Here is a tiny trained network, its code and every weight. The questions are about switching its units off for an input and a class, where a switched-off unit gives its printed mean instead of its output.

import numpy as np


def w(rows, s, z=0):
    codes = np.array(rows[::2]) - 128.0
    scale = np.full(codes.shape[1], s)
    scale[-1] = z or s
    return codes * scale


def norm(h):
    return h / np.sqrt((h * h).mean(-1, keepdims=True) + 1e-5)


def f(y):
    return np.maximum(y, 0)


def log_softmax(a):
    a = a - a.max(-1, keepdims=True)
    return a - np.log(np.exp(a).sum(-1, keepdims=True))


def net(x, mask):
    res = np.array(x, float).reshape(1, 6) / 4 @ E
    u = 0
    for l in range(3):
        y = f(norm(res) @ A[l][:, :-1].T + A[l][:, -1])
        res = res + np.where(mask[u : u + 8], y, B[l][:, -1]) @ B[l][:, :-1]
        u += 8
    return log_softmax(norm(res)[-1] @ U[:, :-1].T + U[:, -1])


A, B = {}, {}
E = w([
[84,61,164,94,209,253],'x0',
[254,55,95,17,146,171],'x1',
[119,120,141,136,102,132],'x2',
[136,139,135,112,141,116],'x3',
[244,123,234,168,206,155],'x4',
[100,103,92,240,52,181],'x5',
],0.0059)
A[0] = w([
[106,43,183,114,82,94,5],'L0N1',
[95,108,163,63,139,79,105],'L0N2',
[99,129,24,92,122,107,82],'L0N3',
[185,133,184,136,204,86,221],'L0N4',
[11,254,108,84,124,175,200],'L0N5',
[104,145,181,66,166,137,205],'L0N6',
[150,92,124,88,162,91,38],'L0N7',
[144,140,157,99,91,17,88],'L0N8',
],0.0069,0.0013)
B[0] = w([
[141,31,163,190,167,68,132],'L0N1',
[117,142,197,101,81,147,170],'L0N2',
[79,40,216,145,214,34,201],'L0N3',
[2,70,179,151,59,82,215],'L0N4',
[111,90,167,189,159,141,253],'L0N5',
[70,151,112,162,100,176,193],'L0N6',
[105,128,123,106,70,79,160],'L0N7',
[112,154,112,133,117,218,189],'L0N8',
],0.0078,0.005)
A[1] = w([
[102,73,216,158,91,103,250],'L1N1',
[203,113,167,219,111,216,63],'L1N2',
[149,92,2,219,84,172,130],'L1N3',
[121,79,211,110,105,48,185],'L1N4',
[201,25,95,57,95,129,112],'L1N5',
[186,147,211,174,174,110,53],'L1N6',
[186,98,130,193,45,212,171],'L1N7',
[192,216,76,95,43,3,157],'L1N8',
],0.0071,0.0021)
B[1] = w([
[133,152,21,70,171,109,255],'L1N1',
[111,160,109,94,151,65,171],'L1N2',
[57,192,149,43,106,129,174],'L1N3',
[115,109,42,108,141,155,207],'L1N4',
[177,142,197,210,8,92,168],'L1N5',
[113,2,97,120,150,69,150],'L1N6',
[108,114,116,51,150,144,179],'L1N7',
[123,199,100,202,170,199,166],'L1N8',
],0.0091,0.0088)
A[2] = w([
[126,2,164,89,154,223,194],'L2N1',
[176,119,142,84,50,203,123],'L2N2',
[235,111,146,146,120,149,116],'L2N3',
[88,155,162,99,117,90,144],'L2N4',
[102,131,187,189,113,102,3],'L2N5',
[67,158,117,77,157,180,92],'L2N6',
[76,110,180,231,164,96,39],'L2N7',
[68,209,162,116,195,162,133],'L2N8',
],0.0091,0.0017)
B[2] = w([
[76,192,126,155,160,141,224],'L2N1',
[164,77,78,255,53,151,165],'L2N2',
[132,61,90,132,78,32,141],'L2N3',
[202,74,174,48,66,153,178],'L2N4',
[103,119,129,139,53,140,136],'L2N5',
[190,146,85,119,133,153,254],'L2N6',
[189,49,125,136,53,78,182],'L2N7',
[252,128,165,141,32,157,232],'L2N8',
],0.0072,0.0068)
U = w([
[138,128,69,104,124,173,165],'0',
[140,83,170,199,71,109,150],'1',
[74,108,97,99,189,80,152],'2',
[135,217,131,181,157,248,163],'3',
[127,164,109,43,106,167,106],'4',
[116,133,85,101,148,142,126],'5',
[196,174,163,103,179,123,3],'6',
],0.011,0.007)

Each question gives the input, the list of numbers given to net, and the class t.
The units are the neurons (one row each of A and B). Each row of codes is followed by its name. A weight is (code - 128) times the scale printed after its matrix; where a second scale follows, it is the last column's (A, B and U).
mask holds one flag per neuron, layer by layer. A switched-off neuron (its flag False) gives its mean, the last column of its row in B, instead of its output. The means were averaged over made-up inputs and are rounded, as every weight is.
A unit's drop is (log p(t) with every unit on - log p(t) with that unit switched off) / (log p(t) with every unit on - log p(t) with every unit switched off).
The circuit of an input: a set's keep is (log p(t) with only the set's units on - log p(t) with every unit switched off) / (log p(t) with every unit on - log p(t) with every unit switched off). Starting from the 12 units with the biggest drops (on a tie, the unit counted first), units are removed one at a time, each time the one whose removal leaves the highest keep (on an exact tie, the one counted first), for as long as the keep stays at least 0.8.
circuit, biggest first: the units of the circuit, biggest drop first
top k neurons: the k neurons with the biggest drops, biggest first
top k neurons in layer l: the k neurons of layer l with the biggest drops, biggest first
input [-8,2,-5,1,8,0], class 2: circuit, biggest first	[L1N6 L2N8]
input [-1,5,1,-4,7,-5], class 2: top 2 neurons	[L0N4 L2N8]
input [3,-3,1,-7,8,-8], class 2: circuit, biggest first	[L1N6]
input [8,5,4,1,5,-4], class 3: top 2 neurons	[L2N1 L0N6]
input [6,-1,-2,3,8,-3], class 2: circuit, biggest first	[L1N6 L0N4]
input [-3,-6,6,-4,7,-8], class 4: top 2 neurons	[L1N1 L0N5]
input [8,6,8,-3,-7,-6], class 3: top 3 neurons	[L2N1 L0N4 L1N1]
input [0,8,-3,-3,-6,-3], class 1: top 3 neurons	[L1N5 L1N1 L0N4]
input [-4,4,-6,3,5,8], class 4: circuit, biggest first	[L1N3 L1N7]
input [-5,-2,5,7,5,-6], class 0: top 3 neurons	[L0N4 L1N4 L0N3]
input [5,8,1,-5,-8,-5], class 1: circuit, biggest first	[L1N5 L1N1 L2N2]
input [5,4,-3,0,-4,-4], class 3: circuit, biggest first	[L2N1 L0N4 L1N1 L1N5]
input [-1,-6,-5,7,-5,-8], class 4: circuit, biggest first	[L2N8 L0N2 L2N4]
input [-7,2,-1,-6,3,7], class 3: circuit, biggest first	[L1N8 L0N5]
input [-2,8,-7,-7,-3,-8], class 1: top neuron	[L1N5]
input [1,-8,6,4,-1,-5], class 1: top 2 neurons	[L0N5 L2N7]
input [2,8,7,-4,3,1], class 1: circuit, biggest first	[L1N5 L2N2]
input [-8,-7,-3,-6,-3,-1], class 3: top 2 neurons	[L1N8 L0N4]
input [-2,4,6,4,-8,5], class 2: circuit, biggest first	[L0N3 L2N8]
input [-2,8,1,3,-5,5], class 1: circuit, biggest first	[L1N5 L1N1]
input [1,5,3,0,3,0], class 1: circuit, biggest first	[L1N5]
input [6,5,4,-4,8,7], class 2: top 3 neurons	[L2N8 L1N2 L1N6]
input [-1,-8,6,3,-8,0], class 1: circuit, biggest first	[L2N7 L0N5 L1N7]
input [-2,-8,8,2,4,-8], class 1: top 2 neurons in layer 2	[L2N7 L2N8]
input [2,6,4,3,5,-3], class 1: top 2 neurons	[L1N5 L0N5]
